The symbols move the units like this.
* | v o
vafa | koza pire
deda | miko rari
fese | dage pupi
tufu | rari pebi
rozo | viku zenu
veku | mupu sesa
rofo | vosi vafa
sase | tese vike
togu | vike veku
nusu | dage teri
miko | vike kepe
made | tufu piza
rume | nalu nusu
pegu | fese mupu
vosi | nugu koza
sesa | bima tese
tife | mola deda
pupi | togu gufi
pire | riza bogu
veru | tese miko
teri | savu moko
semo | nugu zenu
tese | vobe veru
kepe | vike made
bogu | koza viku
piza | pebi mola
luvo | pebi zuri
nuto | nusu koso
tefa | tese nuro
pebi | luvo gume
gume | zuri nugu
moko | nevu pegu
vobe | femo sase
mupu | pupi bima
gufi | veku femo
rari | kepe luvo
femo | sesa tefa
dage | moko togu
raza | mola rozo
bima | gufi vobe
zuri | bugu tife
koso | teri dage
koza | vade riza
viku | fodo nalu
nuro | veru deda
riza | pebi raza
zenu | rume nuto
vike | nuro bugu
bugu | deda tufu
savu | nuto nevu
fodo | raza semo
raze | zenu defu
vade | rofo defu
nevu | koso fese
defu | vafa bogu
mola | gume vosi
nugu | tife vade
nalu | semo raze

In the rows, zero is written as 161.

The rows follow the links: the fewer symbols apart two units are, the more alike their rows tend to be.

Here are some units, each with a row of numbers. One shown again gets a slightly different row.
nuto	[ 239,  178,  143,  202,  141,  225,  128,  131,  241,  184,  146,  166,  184,  190,  262,   39,  141,  191,  216,  162,  192,   98,  224,  196,  192,  125,  146,  165,  164,  238,  152,  215,  216,  201,  182,  170,  195,  179,  195,  142,  220,   48,  188,  223,   94,  242,  101,  176,  167,  178,  154,  110,  221,  174,  139,   71,  181,  209,  136,  168,  121,  236,  196,  182,   90,  179,  153,  222,  122,  189]
rozo	[ 140,  164,  203,  173,  217,  185,  115,  123,  102,  219,  201,  168,   71,  169,  181,   84,  140,  148,  166,  109,  215,  173,  187,  175,  163,  153,  214,  239,   82,  132,  229,  171,  120,  224,  186,  167,  146,  186,  248,  202,  221,  175,  244,  252,  152,  231,  210,  139,  189,  216,   95,  122,  194,  185,  155,  147,   43,  202,  150,  187,  168,  142,  195,  126,  239,  178,   83,  218,  163,  215]
sesa	[  39,  109,  169,  157,  125,   85,  219,  211,  157,  195,  110,  126,  244,   90,  179,  231,  148,  164,  144,  130,  189,  221,  162,  172,   62,  138,  106,   98,  210,  164,  111,  110,  207,  138,  135,  135,  158,  184,  153,  107,  124,  173,  192,  117,  244,  152,  201,  151,  131,  243,  124,  249,  184,  122,  139,  257,  192,  177,  166,  185,  129,  159,   94,  135,   97,  162,  136,   65,  109,  188]
vosi	[ 224,  225,  167,  187,  150,  178,   72,  172,  214,   99,  210,  201,  167,  237,  122,  219,  182,  157,  187,  211,  108,  138,  208,  105,  222,  163,  169,  184,  180,  117,  174,  173,  123,  121,  144,  233,  122,  143,   28,  138,  145,  189,   27,  130,  199,   80,  130,  168,  193,  168,  195,  158,  173,  273,  173,  213,  172,  111,  125,  114,  163,  112,   96,   94,  179,  140,  194,  122,  179,  147]
riza	[ 179,  149,  147,  203,  170,  250,   97,  180,  156,  185,  178,  143,   65,  137,   90,  132,  198,  177,  154,   99,  188,  196,  101,  166,  160,  162,  240,  272,   94,  176,  211,  174,   81,  104,  181,  142,  192,  154,  131,  226,  208,  159,   90,  173,  235,  117,  150,  195,  268,  165,   52,  201,  150,  203,  129,  159,  112,  156,  109,  144,   78,   87,  114,  190,  216,  174,  165,   97,  201,  120]
pegu	[ 151,  222,  153,  165,  197,   87,  209,  159,  183,   91,   48,  198,  176,  132,  108,  184,   81,  283,  204,  175,  204,  183,  141,  177,  239,  112,  153,  151,  200,  203,  149,  239,  200,  167,  171,  132,  152,  183,  144,  109,  154,  140,  186,   69,  189,  132,  140,  140,  149,   65,  249,   80,  155,  106,  171,  146,  141,  107,  234,  138,  134,  130,  132,  197,   97,  116,  177,  235,  144,  170]
nusu	[ 241,  178,  139,  202,  140,  209,  126,  132,  233,  176,  130,  175,  200,  189,  265,   50,  131,  200,  216,  167,  197,   96,  234,  188,  202,  129,  134,  144,  174,  237,  154,  208,  223,  206,  185,  169,  188,  181,  197,  131,  211,   59,  191,  208,   78,  241,  104,  180,  151,  168,  179,  111,  219,  159,  136,   64,  187,  191,  148,  172,  124,  227,  200,  183,   90,  175,  152,  235,  122,  187]
vike	[ 130,  140,  193,   59,  193,  115,  298,  144,   91,  182,  185,  155,  161,  167,  160,  237,  192,  117,  130,  197,  120,  176,   47,  154,  123,  208,  151,   70,  191,  130,  129,  133,  162,  153,  130,  164,  182,  142,  217,  202,   98,  235,  220,  137,  174,  182,  217,  120,  118,  123,  188,  130,  107,   46,  199,  173,  219,  139,  223,  174,  259,  217,  235,  191,  200,  128,  183,  180,  199,  126]
made	[ 131,   66,   79,  121,  138,  182,  220,  192,  124,  152,  185,  117,  123,  121,   97,  140,  202,  120,   76,  145,   92,  153,  116,  174,  126,  224,  196,  173,  111,  178,  169,  101,  122,  151,  153,   94,  184,  132,  185,  242,  166,  161,  120,  184,   80,  138,  162,  214,  126,   93,  144,  249,   58,  109,  201,  107,  164,  187,  181,  196,  194,  174,  208,  257,  178,  222,  204,  147,  215,  103]
vafa	[ 285,  177,  175,  258,  167,  233,   56,  184,  196,  146,  192,  163,  140,  184,  100,  193,  242,  183,  174,  137,  205,  191,  157,  131,  160,  176,  189,  185,  173,  134,  219,  168,  120,   81,  191,  190,  196,  118,  115,  170,  157,  207,   71,  142,  182,   86,   94,  214,  258,  159,  165,  194,  183,  207,  123,  131,  222,   89,  108,  102,  116,  109,  107,  156,  237,  123,  178,  118,  218,  124]
pire	[ 238,  149,  164,  240,  172,  253,   78,  183,  155,  180,  184,  144,   99,  140,   87,  151,  227,  195,  170,  100,  227,  205,  110,  158,  150,  165,  224,  223,  123,  159,  216,  172,   98,   94,  194,  168,  218,  138,  153,  198,  183,  191,  107,  159,  220,  103,  122,  212,  273,  163,  102,  192,  171,  193,  111,  136,  165,  121,  107,  116,   81,   98,  104,  195,  242,  143,  165,  109,  223,  118]
veru	[ 105,  159,  211,   67,  161,  175,  258,  146,  108,  239,  185,  142,  162,  159,  210,  241,  198,   94,  167,  185,  143,  185,   32,  165,   82,  149,  152,  101,  195,  148,  101,  130,  173,  140,  121,  191,  188,  181,  199,  179,  109,  195,  220,  169,  259,  214,  236,  120,  177,  229,   84,  138,  163,   94,  158,  235,  215,  183,  182,  171,  200,  228,  198,  158,  179,  143,  174,   97,  161,  148]

Each walk starts at a row. The symbols on each line, taken left to right, move it on to the next unit.
Each answer is a row, close to the row of the unit it stands for.
start [ 146,  216,  153,   88,  144,  124,  162,  156,  177,   89,  205,  201,  171,  231,  151,  216,  140,   94,  171,  262,   33,  115,  195,  114,  241,  180,  156,  159,  167,  114,  141,  153,  144,  174,  100,  214,   78,  165,   57,  148,  130,  173,   54,  147,  160,  131,  189,  117,  111,  127,  216,  146,  126,  243,  230,  239,  137,  157,  172,  159,  250,  157,  173,  103,  149,  178,  197,  157,  148,  151]
o o v v v	[ 103,  159,  207,   60,  170,  154,  269,  136,  105,  218,  202,  152,  156,  169,  199,  251,  194,   92,  158,  203,  125,  166,   30,  151,   99,  177,  148,   80,  188,  124,  101,  131,  164,  146,  111,  190,  178,  175,  201,  191,  104,  208,  219,  158,  233,  206,  228,  106,  156,  193,  130,  124,  140,   84,  175,  228,  226,  169,  198,  168,  242,  232,  226,  160,  190,  138,  188,  122,  181,  133]
o v v v o v	[ 146,  148,  192,   54,  181,  139,  271,  138,   77,  183,  203,  157,  149,  168,  163,  238,  203,   95,  139,  204,  114,  164,   39,  159,  126,  197,  154,   90,  177,  125,  129,  120,  152,  154,  133,  168,  182,  158,  216,  215,   95,  228,  215,  156,  175,  188,  210,  125,  136,  137,  180,  127,  108,   62,  192,  172,  216,  159,  218,  165,  269,  230,  254,  187,  218,  135,  192,  177,  204,  118]
start [ 119,   91,   66,  117,  119,  212,  161,  194,  173,  134,  183,  124,  109,  126,   99,  126,  173,  127,   93,  159,   68,  152,  147,  163,  171,  197,  210,  239,   84,  185,  162,  122,   96,  148,  145,  107,  149,  156,  101,  215,  197,  118,   37,  191,  139,  116,  161,  199,  133,  111,   96,  261,   63,  199,  203,  171,  112,  204,  138,  192,  152,  138,  151,  219,  138,  251,  211,  101,  181,  105]
o o o v v	[ 276,  208,  173,  228,  159,  187,   54,  181,  213,  110,  210,  189,  179,  223,  121,  214,  215,  173,  188,  182,  150,  163,  195,  104,  199,  169,  172,  157,  192,  129,  187,  176,  127,   91,  171,  225,  162,  121,   57,  145,  142,  210,   41,  121,  188,   75,  101,  192,  209,  157,  216,  175,  183,  241,  150,  176,  217,   84,  112,   93,  150,  117,   95,  116,  205,  119,  192,  120,  198,  132]
v o v v o v	[ 262,  184,  170,  242,  168,  226,   46,  181,  186,  136,  211,  169,  125,  176,  101,  189,  220,  189,  178,  132,  188,  191,  156,  118,  184,  173,  197,  197,  154,  132,  210,  172,  102,   83,  185,  200,  188,  126,   94,  171,  163,  200,   59,  138,  210,   76,  107,  195,  249,  169,  151,  177,  180,  228,  129,  160,  192,   93,  103,   91,  113,  101,   94,  150,  229,  136,  177,  103,  219,  123]
start [ 117,  185,  186,  147,  212,  208,  126,  135,  114,  200,  190,  163,   45,  155,  133,  110,  136,  156,  172,  117,  185,  188,  138,  170,  177,  133,  231,  281,   71,  132,  208,  187,   88,  189,  170,  169,  142,  194,  186,  221,  217,  174,  173,  217,  233,  199,  220,  123,  224,  190,   55,  128,  169,  215,  159,  190,    9,  205,  144,  177,  135,  115,  143,  132,  225,  180,  125,  167,  170,  186]
v o o o v o	[ 133,  174,  112,  118,  129,  153,  142,  190,  209,   97,  208,  180,  152,  202,  145,  173,  133,  115,  148,  226,   29,  118,  218,  112,  223,  166,  174,  208,  129,  147,  141,  143,  127,  162,  110,  184,   92,  164,   36,  153,  171,  140,    4,  165,  160,  116,  164,  151,  116,  131,  163,  209,  115,  278,  223,  235,  103,  188,  141,  170,  187,  145,  130,  117,  117,  213,  208,  124,  146,  151]
v o o v o	[ 154,   98,  136,   86,  172,  150,  259,  159,   82,  174,  194,  136,  131,  149,  119,  190,  214,  116,   96,  177,  103,  160,   69,  169,  123,  226,  174,  114,  160,  139,  159,  108,  142,  152,  148,  129,  185,  129,  220,  237,  123,  215,  201,  174,   98,  169,  186,  163,  123,   87,  184,  175,   74,   66,  196,  124,  196,  157,  208,  184,  262,  203,  258,  234,  213,  172,  200,  187,  220,  103]
start [ 273,  209,  191,  231,  160,  188,   41,  180,  198,  103,  212,  194,  180,  229,  118,  211,  215,  163,  189,  190,  149,  158,  208,  114,  208,  190,  165,  160,  185,  118,  198,  165,  140,  103,  166,  222,  154,  119,   67,  145,  141,  220,   64,  132,  163,   72,   97,  194,  208,  159,  224,  170,  186,  249,  145,  168,  218,   85,  118,  100,  160,  107,  113,  113,  216,  123,  174,  126,  196,  141]
v v o v o	[ 291,  172,  183,  281,  175,  206,   33,  172,  177,  151,  215,  161,  156,  209,  134,  160,  238,  177,  165,  135,  215,  176,  207,  131,  156,  195,  181,  160,  167,  112,  230,  146,  136,  114,  214,  196,  184,  102,  156,  174,  163,  228,  133,  162,  120,  102,   90,  216,  232,  183,  198,  187,  201,  205,  123,  108,  213,   92,  107,  107,  146,  118,  137,  145,  254,  126,  138,  155,  220,  153]
v v o v o v	[ 127,  163,  102,   88,  113,  140,  185,  178,  177,   91,  208,  176,  171,  203,  130,  189,  157,   99,  127,  247,    9,  104,  201,  122,  205,  198,  155,  179,  148,  141,  131,  120,  132,  172,  109,  163,  101,  157,   53,  174,  150,  145,   39,  163,  119,  117,  182,  156,   89,  103,  205,  208,   86,  235,  230,  205,  139,  179,  169,  181,  234,  164,  169,  142,  122,  214,  224,  139,  150,  136]
start [ 255,  159,  187,  253,  198,  236,   62,  174,  140,  181,  189,  155,   87,  172,  104,  146,  221,  192,  166,   90,  244,  204,  142,  153,  148,  181,  214,  215,  125,  130,  247,  172,   90,  113,  211,  176,  196,  124,  178,  207,  187,  219,  143,  177,  183,  122,  121,  206,  272,  185,  121,  177,  187,  192,  114,  117,  154,  117,  108,  117,  108,  101,  115,  170,  272,  134,  139,  150,  226,  143]
v o o o v o	[ 190,  150,  198,  207,  186,  148,   93,  130,  125,  199,  203,  162,  150,  197,  221,   78,  150,  132,  151,  131,  203,  137,  262,  151,  157,  191,  156,  181,  126,  102,  226,  137,  169,  237,  210,  170,  137,  152,  260,  169,  197,  190,  262,  243,   49,  230,  176,  169,  139,  223,  180,  141,  215,  189,  154,  101,  116,  180,  140,  178,  200,  166,  223,  111,  239,  172,   68,  243,  159,  233]
o v o o o	[ 218,  232,  145,  178,  173,  153,  194,  126,  224,  127,   65,  189,  184,  161,  194,  120,   97,  270,  224,  179,  201,  128,  155,  194,  238,  108,  146,  158,  208,  243,  136,  263,  222,  176,  177,  147,  192,  192,  163,  122,  178,   62,  186,  127,  152,  186,  117,  146,  158,   82,  230,   54,  184,  118,  155,   94,  169,  139,  203,  142,  120,  187,  172,  213,   76,  123,  183,  257,  141,  168]
start [  31,  109,  159,  179,  134,   64,  211,  221,  161,  167,   85,  138,  248,   69,  141,  233,  128,  188,  127,  132,  197,  220,  185,  164,   83,  133,  112,  119,  210,  159,  113,  122,  219,  138,  160,  122,  141,  175,  143,   89,  120,  175,  199,   88,  221,  128,  189,  158,  108,  212,  157,  236,  175,  126,  144,  247,  188,  155,  173,  179,  118,  130,   85,  134,  100,  155,  138,   87,  115,  191]
o o o o v o	[ 142,   79,   92,   94,  148,  161,  243,  176,  122,  147,  192,  118,  137,  147,  107,  157,  211,  115,   81,  176,   70,  144,  124,  169,  125,  242,  181,  140,  134,  154,  154,   98,  127,  154,  151,  107,  176,  117,  182,  241,  136,  173,  143,  170,   79,  143,  175,  196,  121,   81,  172,  220,   56,  106,  211,  110,  188,  174,  187,  181,  244,  188,  242,  245,  187,  213,  217,  153,  212,  103]
v o v	[ 144,   64,   74,  114,  131,  179,  219,  191,  133,  145,  190,  113,  136,  125,   98,  135,  207,  118,   79,  163,   81,  152,  129,  170,  138,  231,  180,  167,  112,  177,  162,   99,  120,  161,  156,   93,  173,  122,  168,  235,  162,  158,  113,  187,   78,  124,  159,  213,  111,   79,  158,  258,   61,  119,  199,  115,  171,  184,  178,  201,  205,  172,  210,  256,  172,  233,  219,  148,  204,  106]
start [ 105,  173,  167,  169,  190,   29,  203,  174,  148,   88,   60,  183,  216,  107,   92,  224,   98,  253,  154,  161,  196,  214,  175,  166,  179,  136,  123,  120,  213,  151,  152,  186,  211,  162,  172,  117,  132,  167,  158,   92,  128,  197,  209,   45,  168,   92,  170,  144,  102,   89,  273,  132,  144,   98,  182,  182,  154,  102,  232,  147,  160,  106,  121,  172,  117,  126,  153,  210,  151,  181]
o o o o o	[ 147,  161,  177,   41,  168,  133,  258,  141,  105,  151,  222,  169,  151,  193,  154,  231,  188,   83,  135,  244,   65,  133,   78,  139,  162,  211,  155,   98,  170,  114,  132,  124,  149,  167,  114,  180,  142,  151,  165,  203,  109,  221,  161,  157,  134,  172,  208,  125,  106,  111,  209,  144,   93,   98,  216,  181,  203,  153,  212,  181,  288,  210,  258,  178,  198,  159,  205,  184,  197,  123]
o o v o v v	[ 135,  128,  129,   60,  150,  134,  249,  163,  116,  131,  204,  151,  147,  190,  129,  205,  189,   91,  104,  232,   44,  123,  113,  145,  160,  231,  159,  114,  161,  130,  132,   97,  141,  172,  120,  148,  140,  131,  161,  220,  107,  197,  149,  159,   94,  140,  193,  160,   91,   84,  211,  180,   68,  122,  224,  154,  190,  161,  212,  184,  286,  193,  250,  201,  179,  182,  215,  177,  201,  119]
